Below is a small trained network, with its code and all its weights. Each question gives an input and a class and asks what happens when units are switched off, that is, made to give their printed mean instead of their output.

import numpy as np


def w(rows, s, z=0):
    codes = np.array(rows[::2]) - 128.0
    scale = np.full(codes.shape[1], s)
    scale[-1] = z or s
    return codes * scale


def f(y):
    return np.maximum(y, 0)


def log_softmax(a):
    a = a - a.max(-1, keepdims=True)
    return a - np.log(np.exp(a).sum(-1, keepdims=True))


def net(x, mask):
    res = np.array(x, float).reshape(1, 5) / 4 @ E
    y = f(res @ A[0][:, :-1].T + A[0][:, -1])
    res = res + np.where(mask, y, B[0][:, -1]) @ B[0][:, :-1]
    return log_softmax(res[-1] @ U[:, :-1].T + U[:, -1])


A, B = {}, {}
E = w([
[39,112,202,207],'x0',
[129,125,129,127],'x1',
[130,128,128,127],'x2',
[33,92,139,9],'x3',
[172,2,152,130],'x4',
],0.0062)
A[0] = w([
[107,119,158,61,50],'n1',
[150,59,150,101,149],'n2',
[133,183,115,121,158],'n3',
[136,23,182,161,124],'n4',
[116,211,139,136,179],'n5',
[205,144,44,96,149],'n6',
[92,144,158,153,150],'n7',
[93,201,106,124,175],'n8',
[103,125,124,69,135],'n9',
[164,144,63,46,118],'n10',
[189,165,151,180,6],'n11',
[100,130,149,2,110],'n12',
[178,157,77,82,162],'n13',
[181,142,117,177,45],'n14',
[104,120,183,162,97],'n15',
[154,37,141,134,255],'n16',
[176,144,122,90,28],'n17',
[234,185,90,203,142],'n18',
[71,109,155,145,98],'n19',
[96,141,205,182,99],'n20',
[53,106,137,168,101],'n21',
[184,111,85,86,104],'n22',
[94,117,144,101,88],'n23',
[144,157,94,184,95],'n24',
[71,96,103,93,20],'n25',
[203,50,148,140,153],'n26',
[185,135,90,41,42],'n27',
[179,131,129,196,166],'n28',
[69,139,117,52,98],'n29',
[152,79,96,122,120],'n30',
[93,145,177,197,71],'n31',
[51,81,102,68,67],'n32',
[174,170,59,93,132],'n33',
],0.0094,0.0037)
B[0] = w([
[232,166,189,121,164],'n1',
[64,227,128,64,194],'n2',
[46,175,80,87,172],'n3',
[76,187,109,77,214],'n4',
[51,169,118,67,195],'n5',
[65,52,168,147,214],'n6',
[67,94,128,151,172],'n7',
[68,216,85,109,192],'n8',
[169,153,199,132,181],'n9',
[73,62,156,158,199],'n10',
[215,140,230,106,168],'n11',
[193,163,201,148,219],'n12',
[76,84,145,178,197],'n13',
[208,162,254,121,169],'n14',
[96,82,173,144,166],'n15',
[54,213,112,85,244],'n16',
[79,33,168,227,143],'n17',
[125,153,226,118,254],'n18',
[103,74,140,164,168],'n19',
[91,69,157,161,185],'n20',
[109,66,171,167,177],'n21',
[73,59,124,169,179],'n22',
[196,127,205,123,155],'n23',
[166,151,207,98,174],'n24',
[218,144,238,110,156],'n25',
[56,215,119,45,213],'n26',
[82,69,173,161,179],'n27',
[140,140,202,110,213],'n28',
[157,123,207,120,192],'n29',
[38,158,101,121,165],'n30',
[98,68,139,149,177],'n31',
[172,131,225,124,197],'n32',
[70,79,137,166,192],'n33',
],0.0058,0.0061)
U = w([
[123,133,140,122,223],'0',
[181,144,195,120,59],'1',
[115,130,132,123,198],'2',
[90,62,143,157,58],'3',
[90,181,116,91,68],'4',
[157,129,86,121,147],'5',
[253,63,21,181,1],'6',
[253,59,16,180,6],'7',
],0.017,0.011)

Each question gives the input, the list of numbers given to net, and the class t.
The units are the neurons (one row each of A and B). Each row of codes is followed by its name. A weight is (code - 128) times the scale printed after its matrix; where a second scale follows, it is the last column's (A, B and U).
mask holds one flag per neuron, in row order. A switched-off neuron (its flag False) gives its mean, the last column of its row in B, instead of its output. The means were averaged over made-up inputs and are rounded, as every weight is.
A unit's drop is (log p(t) with every unit on - log p(t) with that unit switched off) / (log p(t) with every unit on - log p(t) with every unit switched off).
The circuit of an input: a set's keep is (log p(t) with only the set's units on - log p(t) with every unit switched off) / (log p(t) with every unit on - log p(t) with every unit switched off). Starting from the 12 units with the biggest drops (on a tie, the unit counted first), units are removed one at a time, each time the one whose removal leaves the highest keep (on an exact tie, the one counted first), for as long as the keep stays at least 0.8.
circuit, biggest first: the units of the circuit, biggest drop first
most important unit: the unit with the biggest drop
k most important neurons: the k neurons with the biggest drops, biggest first
drop of u: that unit's drop, to one decimal
input [-5,2,-2,-2,8], class 4: circuit, biggest first : n26; n16; n2
input [4,2,2,5,4], class 1: most important unit : n32
input [7,5,6,0,8], class 4: circuit, biggest first : n4; n16; n26
input [-5,3,-4,8,8], class 1: circuit, biggest first : n12; n32
input [2,0,3,6,7], class 4: circuit, biggest first : n16; n2
input [-7,1,-5,-5,7], class 3: 2 most important neurons : n6; n22
input [5,-7,-2,-8,-8], class 1: 2 most important neurons : n11; n18
input [6,-3,-1,6,2], class 1: 2 most important neurons : n32; n25
input [-6,-7,-8,8,8], class 1: 3 most important neurons : n12; n32; n1
input [-3,1,6,-5,7], class 4: 2 most important neurons : n26; n16
input [-8,4,-2,4,-7], class 3: drop of n10 : 0.2
input [-8,-3,2,7,-6], class 3: drop of n17 : 0.1
input [0,-6,-5,2,7], class 4: drop of n16 : 0.1
input [-7,5,-6,8,7], class 1: most important unit : n12
